Below are the code and all the weights of a small trained network. Each question names an input and a class and asks about switching units off, where a switched-off unit gives its printed mean instead of its output.

import numpy as np


def w(rows, s, z=0):
    codes = np.array(rows[::2]) - 128.0
    scale = np.full(codes.shape[1], s)
    scale[-1] = z or s
    return codes * scale


def norm(h):
    return h / np.sqrt((h * h).mean(-1, keepdims=True) + 1e-5)


def f(y):
    return y / 2 * (1 + np.tanh(0.7978845608 * (y + 0.044715 * y**3)))


def log_softmax(a):
    a = a - a.max(-1, keepdims=True)
    return a - np.log(np.exp(a).sum(-1, keepdims=True))


def net(x, mask):
    res = np.array(x, float).reshape(1, 7) / 4 @ E
    u = 0
    for l in range(4):
        y = f(norm(res) @ A[l][:, :-1].T + A[l][:, -1])
        res = res + np.where(mask[u : u + 7], y, B[l][:, -1]) @ B[l][:, :-1]
        u += 7
    return log_softmax(norm(res)[-1] @ U[:, :-1].T + U[:, -1])


A, B = {}, {}
E = w([
[122,199,102,140,151,84,86,168,120],'x0',
[121,132,79,68,29,139,145,124,174],'x1',
[151,50,128,68,96,33,38,156,119],'x2',
[123,103,109,177,133,164,53,49,254],'x3',
[81,174,121,149,142,173,66,210,55],'x4',
[206,89,120,125,185,142,109,163,126],'x5',
[73,124,135,138,184,124,108,150,76],'x6',
],0.0074)
A[0] = w([
[2,148,190,51,108,60,124,110,121,1],'0.n0',
[182,150,165,73,157,106,153,198,94,136],'0.n1',
[85,134,155,142,184,176,217,197,89,92],'0.n2',
[47,142,148,97,139,101,152,136,112,34],'0.n3',
[135,94,88,106,78,116,201,91,118,144],'0.n4',
[124,35,93,140,171,89,89,155,95,50],'0.n5',
[162,114,66,126,114,88,96,178,159,133],'0.n6',
],0.0061,0.004)
B[0] = w([
[88,77,130,132,104,94,158,180,112,158],'0.n0',
[115,176,159,144,126,131,101,1,140,253],'0.n1',
[150,181,125,134,177,173,136,79,96,253],'0.n2',
[114,82,113,249,148,149,93,152,132,116],'0.n3',
[170,156,60,109,97,89,206,102,146,234],'0.n4',
[164,123,103,140,163,142,149,175,137,188],'0.n5',
[142,136,108,128,106,123,105,172,130,207],'0.n6',
],0.0088,0.0023)
A[1] = w([
[95,152,111,41,179,89,128,141,197,4],'1.n0',
[116,133,186,148,53,139,96,125,126,109],'1.n1',
[88,103,134,219,140,157,131,160,3,70],'1.n2',
[81,64,196,171,71,159,97,94,130,47],'1.n3',
[220,65,168,126,212,98,21,130,100,38],'1.n4',
[82,56,152,126,179,74,64,195,168,139],'1.n5',
[92,59,147,92,118,40,170,223,21,7],'1.n6',
],0.0059,0.0024)
B[1] = w([
[127,130,116,110,134,222,151,125,129,112],'1.n0',
[152,140,146,101,80,98,35,121,153,126],'1.n1',
[51,155,91,56,79,188,193,103,74,229],'1.n2',
[47,118,166,141,104,116,119,27,129,127],'1.n3',
[192,27,57,39,212,125,42,152,122,255],'1.n4',
[151,44,111,164,99,112,144,96,75,220],'1.n5',
[1,149,75,203,125,115,116,60,185,212],'1.n6',
],0.0069,0.0029)
A[2] = w([
[98,172,164,135,180,216,117,147,12,31],'2.n0',
[141,185,86,163,95,132,1,110,116,248],'2.n1',
[152,92,207,144,75,106,210,127,44,119],'2.n2',
[140,82,143,146,62,137,110,93,188,86],'2.n3',
[103,165,141,155,171,131,85,93,61,118],'2.n4',
[130,113,112,56,41,110,143,199,175,5],'2.n5',
[96,172,32,73,160,109,160,114,138,174],'2.n6',
],0.0077,0.0023)
B[2] = w([
[57,179,1,27,201,217,224,93,135,253],'2.n0',
[115,94,201,123,143,154,126,165,60,227],'2.n1',
[149,84,99,139,105,53,163,80,67,163],'2.n2',
[69,142,179,93,106,121,80,48,163,194],'2.n3',
[117,169,19,94,95,171,149,176,162,203],'2.n4',
[136,218,143,49,66,122,114,96,159,180],'2.n5',
[203,107,149,124,123,145,107,103,176,213],'2.n6',
],0.0085,0.0048)
A[3] = w([
[160,187,167,212,185,154,250,158,216,7],'3.n0',
[224,87,70,122,233,33,112,165,147,241],'3.n1',
[93,131,123,56,73,222,161,75,148,105],'3.n2',
[73,63,200,133,124,91,166,90,110,244],'3.n3',
[157,108,135,126,78,83,9,62,184,137],'3.n4',
[37,61,101,212,81,140,105,114,198,50],'3.n5',
[71,139,253,205,186,192,135,75,222,89],'3.n6',
],0.0066,0.0016)
B[3] = w([
[201,67,228,183,55,196,210,255,106,182],'3.n0',
[142,47,81,188,80,137,113,145,108,209],'3.n1',
[118,141,115,100,213,71,62,150,178,254],'3.n2',
[111,218,123,242,135,112,136,178,61,170],'3.n3',
[100,134,95,105,227,161,166,157,125,244],'3.n4',
[65,132,164,129,147,3,84,63,93,164],'3.n5',
[129,119,150,253,184,217,75,132,181,189],'3.n6',
],0.0076,0.0052)
U = w([
[206,115,141,148,60,69,214,73,62,85],'0',
[186,122,192,196,122,207,164,183,176,47],'1',
[118,183,192,77,75,133,49,226,65,15],'2',
[70,133,199,184,189,144,42,74,193,64],'3',
[75,179,53,82,207,196,182,127,82,255],'4',
[183,7,87,110,165,105,49,178,103,161],'5',
[36,120,127,152,79,43,112,119,68,174],'6',
[145,162,134,8,65,78,122,77,225,141],'7',
],0.017,0.0029)

Each question gives the input, the list of numbers given to net, and the class t.
The units are the neurons (one row each of A and B). Each row of codes is followed by its name. A weight is (code - 128) times the scale printed after its matrix; where a second scale follows, it is the last column's (A, B and U).
mask holds one flag per neuron, layer by layer. A switched-off neuron (its flag False) gives its mean, the last column of its row in B, instead of its output. The means were averaged over made-up inputs and are rounded, as every weight is.
A unit's drop is (log p(t) with every unit on - log p(t) with that unit switched off) / (log p(t) with every unit on - log p(t) with every unit switched off).
The circuit of an input: a set's keep is (log p(t) with only the set's units on - log p(t) with every unit switched off) / (log p(t) with every unit on - log p(t) with every unit switched off). Starting from the 12 units with the biggest drops (on a tie, the unit counted first), units are removed one at a time, each time the one whose removal leaves the highest keep (on an exact tie, the one counted first), for as long as the keep stays at least 0.8.
circuit, biggest first: the units of the circuit, biggest drop first
k most important neurons: the k neurons with the biggest drops, biggest first
k most important neurons of layer l: the k neurons of layer l with the biggest drops, biggest first
drop when u is switched off: that unit's drop, to one decimal
input [-5,-3,-7,4,-7,-5,-8], class 3: circuit, biggest first : (3.n6)
input [1,5,-7,-1,-3,1,-8], class 7: circuit, biggest first : (0.n2 3.n2 3.n3)
input [5,3,0,-4,0,7,-5], class 5: 3 most important neurons of layer 0 : (0.n1 0.n0 0.n4)
input [7,1,-1,0,-5,2,-2], class 7: 3 most important neurons : (0.n2 2.n5 0.n6)
input [5,-8,-7,7,-6,-6,0], class 1: 2 most important neurons of layer 3 : (3.n0 3.n2)
input [-6,-6,0,1,-2,-5,-2], class 3: 2 most important neurons : (1.n3 2.n3)
input [6,-8,5,-5,-8,-3,7], class 5: 2 most important neurons of layer 3 : (3.n1 3.n5)
input [-2,6,6,-3,6,4,-4], class 2: 2 most important neurons : (2.n1 2.n0)
input [-3,-6,-8,8,3,4,-8], class 1: 3 most important neurons : (3.n0 0.n1 1.n6)
input [-2,5,1,4,5,6,-4], class 7: 3 most important neurons : (2.n5 0.n1 0.n2)
input [-4,-3,0,-1,-2,7,4], class 5: 2 most important neurons : (1.n4 3.n1)
input [1,0,-1,0,-4,-7,-1], class 7: 2 most important neurons of layer 0 : (0.n4 0.n2)
input [6,4,4,-1,4,-2,1], class 2: 2 most important neurons : (2.n1 0.n6)
input [6,-6,-7,6,-1,-1,-8], class 1: circuit, biggest first : (3.n0)
input [5,3,4,-1,6,-7,2], class 6: 2 most important neurons : (0.n0 1.n6)
input [-5,3,5,-7,6,-4,-8], class 7: 3 most important neurons : (2.n5 0.n4 1.n5)
input [-8,-3,-1,4,4,-1,1], class 3: 2 most important neurons of layer 0 : (0.n5 0.n2)
input [1,6,2,3,-2,-6,6], class 6: 3 most important neurons of layer 0 : (0.n0 0.n3 0.n2)
input [4,-7,8,-6,6,-6,-6], class 6: 2 most important neurons of layer 1 : (1.n6 1.n5)
input [-6,-6,4,8,5,1,0], class 5: circuit, biggest first : (1.n4)
input [-6,8,3,-1,-4,7,8], class 7: drop when 2.n5 is switched off : 0.3
input [-5,-4,-5,-3,-7,-4,1], class 0: drop when 2.n2 is switched off : 0.5
input [8,0,-8,-4,-6,0,-6], class 1: drop when 3.n0 is switched off : 0.3
input [-3,3,-2,-5,-2,6,-5], class 0: drop when 0.n2 is switched off : 0.0
